Below is a small trained network, with its code and all its weights. Each question gives an input and a class and asks what happens when units are switched off, that is, made to give their printed mean instead of their output.

import numpy as np


def w(rows, s, z=0):
    codes = np.array(rows[::2]) - 128.0
    scale = np.full(codes.shape[1], s)
    scale[-1] = z or s
    return codes * scale


def norm(h):
    return h / np.sqrt((h * h).mean(-1, keepdims=True) + 1e-5)


def f(y):
    return y / 2 * (1 + np.tanh(0.7978845608 * (y + 0.044715 * y**3)))


def log_softmax(a):
    a = a - a.max(-1, keepdims=True)
    return a - np.log(np.exp(a).sum(-1, keepdims=True))


def net(x, mask):
    res = np.array(x, float).reshape(1, 6) / 4 @ E
    u = 0
    for l in range(2):
        y = f(norm(res) @ A[l][:, :-1].T + A[l][:, -1])
        res = res + np.where(mask[u : u + 3], y, B[l][:, -1]) @ B[l][:, :-1]
        u += 3
    return log_softmax(norm(res)[-1] @ U[:, :-1].T + U[:, -1])


A, B = {}, {}
E = w([
[61,124,173,116,196,106],'x0',
[141,122,120,88,95,96],'x1',
[156,213,133,131,196,255],'x2',
[58,148,143,158,146,173],'x3',
[96,98,154,117,160,103],'x4',
[99,57,139,104,98,160],'x5',
],0.0072)
A[0] = w([
[57,67,114,26,100,167,254],'0.n0',
[253,235,131,64,98,201,113],'0.n1',
[119,154,87,228,144,79,117],'0.n2',
],0.0043,0.00091)
B[0] = w([
[162,206,121,119,198,106,203],'0.n0',
[177,166,44,134,58,165,251],'0.n1',
[199,2,131,105,156,182,143],'0.n2',
],0.013,0.0026)
A[1] = w([
[138,152,148,143,131,46,246],'1.n0',
[82,95,76,254,175,96,123],'1.n1',
[23,163,156,87,161,189,208],'1.n2',
],0.0089,0.0011)
B[1] = w([
[150,116,35,50,17,94,195],'1.n0',
[110,63,254,172,137,240,187],'1.n1',
[102,230,192,217,145,39,254],'1.n2',
],0.0097,0.0043)
U = w([
[96,56,61,19,75,4,129],'0',
[69,222,212,212,186,93,193],'1',
[113,34,217,185,116,167,5],'2',
[189,188,23,147,102,234,226],'3',
],0.011,0.0021)

Each question gives the input, the list of numbers given to net, and the class t.
The units are the neurons (one row each of A and B). Each row of codes is followed by its name. A weight is (code - 128) times the scale printed after its matrix; where a second scale follows, it is the last column's (A, B and U).
mask holds one flag per neuron, layer by layer. A switched-off neuron (its flag False) gives its mean, the last column of its row in B, instead of its output. The means were averaged over made-up inputs and are rounded, as every weight is.
A unit's drop is (log p(t) with every unit on - log p(t) with that unit switched off) / (log p(t) with every unit on - log p(t) with every unit switched off).
The circuit of an input: a set's keep is (log p(t) with only the set's units on - log p(t) with every unit switched off) / (log p(t) with every unit on - log p(t) with every unit switched off). Starting from all 6 units, units are removed one at a time, each time the one whose removal leaves the highest keep (on an exact tie, the one counted first), for as long as the keep stays at least 0.8.
units of the circuit, in order: the units of the circuit, biggest drop first
most important unit: the unit with the biggest drop
top k neurons: the k neurons with the biggest drops, biggest first
k most important neurons of layer l: the k neurons of layer l with the biggest drops, biggest first
drop of u: that unit's drop, to one decimal
input [7,-5,-6,1,4,0], class 2: most important unit : 1.n1
input [6,0,4,-2,-3,-7], class 3: units of the circuit, in order : 0.n1; 1.n2
input [5,1,-7,8,7,6], class 1: units of the circuit, in order : 1.n2; 0.n0
input [2,5,-2,-1,-6,-8], class 0: 2 most important neurons of layer 1 : 1.n1; 1.n0
input [0,2,-7,7,1,-1], class 2: top 3 neurons : 1.n1; 0.n2; 0.n1
input [8,-5,-7,1,0,3], class 2: top 2 neurons : 1.n1; 1.n0
input [-2,4,-3,7,3,2], class 1: top 2 neurons : 1.n2; 0.n1
input [6,1,6,-8,-1,-8], class 3: top 2 neurons : 1.n2; 0.n1
input [5,-1,-1,0,-2,-5], class 2: 2 most important neurons of layer 0 : 0.n2; 0.n0
input [-1,-1,2,-3,8,-6], class 3: top 2 neurons : 1.n2; 0.n2
input [5,-1,-7,8,-6,-4], class 2: top 2 neurons : 1.n1; 0.n2
input [0,-3,-3,1,6,-1], class 2: drop of 1.n1 : 1.3
input [5,2,1,-2,-6,5], class 1: drop of 0.n1 : 0.6
input [-5,3,-1,8,4,-7], class 2: top neuron : 0.n1
